Below are the code and all the weights of a small trained network. Each question names an input and a class and asks about switching units off, where a switched-off unit gives its printed mean instead of its output.

import numpy as np


def w(rows, s, z=0):
    codes = np.array(rows[::2]) - 128.0
    scale = np.full(codes.shape[1], s)
    scale[-1] = z or s
    return codes * scale


def norm(h):
    return h / np.sqrt((h * h).mean(-1, keepdims=True) + 1e-5)


def f(y):
    return y / 2 * (1 + np.tanh(0.7978845608 * (y + 0.044715 * y**3)))


def log_softmax(a):
    a = a - a.max(-1, keepdims=True)
    return a - np.log(np.exp(a).sum(-1, keepdims=True))


def net(x, mask):
    res = np.array(x, float).reshape(1, 3) / 4 @ E
    u = 0
    for l in range(4):
        y = f(norm(res) @ A[l][:, :-1].T + A[l][:, -1])
        res = res + np.where(mask[u : u + 6], y, B[l][:, -1]) @ B[l][:, :-1]
        u += 6
    return log_softmax(norm(res)[-1] @ U[:, :-1].T + U[:, -1])


A, B = {}, {}
E = w([
[232,44,43,252,242],'x0',
[250,128,180,39,6],'x1',
[82,46,179,113,222],'x2',
],0.0019)
A[0] = w([
[137,56,125,210,174,61],'0.n0',
[110,195,98,75,73,57],'0.n1',
[94,180,30,157,155,83],'0.n2',
[223,178,46,172,139,2],'0.n3',
[236,138,167,98,90,100],'0.n4',
[118,170,83,254,226,200],'0.n5',
],0.0048,0.0035)
B[0] = w([
[66,165,49,62,171,156],'0.n0',
[15,35,86,124,126,137],'0.n1',
[153,157,65,255,121,144],'0.n2',
[197,83,182,212,138,133],'0.n3',
[150,209,93,206,16,158],'0.n4',
[214,144,100,82,61,253],'0.n5',
],0.0037,0.0043)
A[1] = w([
[121,128,134,90,148,52],'1.n0',
[126,90,203,104,86,14],'1.n1',
[49,220,31,218,161,2],'1.n2',
[87,180,1,187,137,53],'1.n3',
[69,47,124,145,217,111],'1.n4',
[164,144,63,170,115,115],'1.n5',
],0.0053,0.0014)
B[1] = w([
[111,125,107,155,169,108],'1.n0',
[151,157,87,165,175,147],'1.n1',
[253,216,53,70,243,209],'1.n2',
[159,175,76,82,228,254],'1.n3',
[99,132,64,144,38,160],'1.n4',
[104,183,159,73,148,254],'1.n5',
],0.0048,0.0017)
A[2] = w([
[79,115,190,86,184,108],'2.n0',
[238,56,203,130,75,222],'2.n1',
[36,62,112,93,160,174],'2.n2',
[84,66,90,108,180,236],'2.n3',
[133,193,96,103,79,119],'2.n4',
[205,139,254,125,103,254],'2.n5',
],0.0052,0.0023)
B[2] = w([
[126,255,181,160,146,128],'2.n0',
[121,27,44,220,185,251],'2.n1',
[50,228,188,73,61,172],'2.n2',
[65,229,191,54,84,179],'2.n3',
[27,37,86,161,107,187],'2.n4',
[129,88,36,216,186,251],'2.n5',
],0.005,0.003)
A[3] = w([
[2,112,213,100,80,191],'3.n0',
[110,74,66,100,183,254],'3.n1',
[195,126,120,223,69,178],'3.n2',
[167,215,155,189,157,191],'3.n3',
[189,23,175,60,20,115],'3.n4',
[179,98,68,107,198,157],'3.n5',
],0.0056,0.003)
B[3] = w([
[72,207,168,71,27,229],'3.n0',
[188,227,146,85,137,252],'3.n1',
[43,30,121,184,135,188],'3.n2',
[90,69,57,146,161,162],'3.n3',
[25,129,3,210,129,123],'3.n4',
[184,203,155,107,157,231],'3.n5',
],0.006,0.0041)
U = w([
[129,51,255,128,165,3],'0',
[50,212,196,35,41,253],'1',
[48,38,50,193,37,59],'2',
[167,61,203,122,179,3],'3',
[142,37,203,89,144,3],'4',
[149,37,224,89,176,3],'5',
[228,219,70,49,215,230],'6',
[203,48,43,205,194,253],'7',
],0.0078,0.0051)

Each question gives the input, the list of numbers given to net, and the class t.
The units are the neurons (one row each of A and B). Each row of codes is followed by its name. A weight is (code - 128) times the scale printed after its matrix; where a second scale follows, it is the last column's (A, B and U).
mask holds one flag per neuron, layer by layer. A switched-off neuron (its flag False) gives its mean, the last column of its row in B, instead of its output. The means were averaged over made-up inputs and are rounded, as every weight is.
A unit's drop is (log p(t) with every unit on - log p(t) with that unit switched off) / (log p(t) with every unit on - log p(t) with every unit switched off).
The circuit of an input: a set's keep is (log p(t) with only the set's units on - log p(t) with every unit switched off) / (log p(t) with every unit on - log p(t) with every unit switched off). Starting from the 12 units with the biggest drops (on a tie, the unit counted first), units are removed one at a time, each time the one whose removal leaves the highest keep (on an exact tie, the one counted first), for as long as the keep stays at least 0.8.
units of the circuit, in order: the units of the circuit, biggest drop first
most important unit: the unit with the biggest drop
k most important neurons: the k neurons with the biggest drops, biggest first
top k neurons in layer l: the k neurons of layer l with the biggest drops, biggest first
drop of u: that unit's drop, to one decimal
input [6,-3,7], class 1: units of the circuit, in order => (2.n3; 2.n5; 1.n4)
input [-5,-7,-2], class 6: top neuron in layer 1 => (1.n2)
input [1,2,3], class 7: 2 most important neurons => (0.n4; 0.n1)
input [-3,5,-1], class 2: 2 most important neurons => (0.n4; 1.n2)
input [-6,-8,0], class 6: 3 most important neurons => (1.n2; 0.n2; 3.n0)
input [2,-4,6], class 1: 2 most important neurons => (0.n4; 2.n3)
input [7,3,8], class 1: 3 most important neurons => (0.n0; 2.n3; 1.n2)
input [6,0,6], class 1: top 2 neurons in layer 2 => (2.n3; 2.n5)
input [-2,8,1], class 2: 4 most important neurons => (0.n4; 1.n2; 1.n3; 3.n2)
input [5,-3,6], class 1: 4 most important neurons => (0.n4; 2.n3; 2.n5; 2.n1)
input [-5,-7,0], class 6: 2 most important neurons => (1.n2; 0.n2)
input [-1,6,-2], class 2: drop of 0.n4 => 0.5
input [-6,5,-1], class 2: drop of 1.n3 => 0.2
input [7,-3,7], class 6: drop of 1.n2 => -0.1
input [-1,-3,5], class 1: drop of 0.n1 => 0.0
input [2,-3,5], class 1: most important unit => 0.n4
input [-7,4,-3], class 2: top 3 neurons in layer 3 => (3.n4; 3.n5; 3.n1)
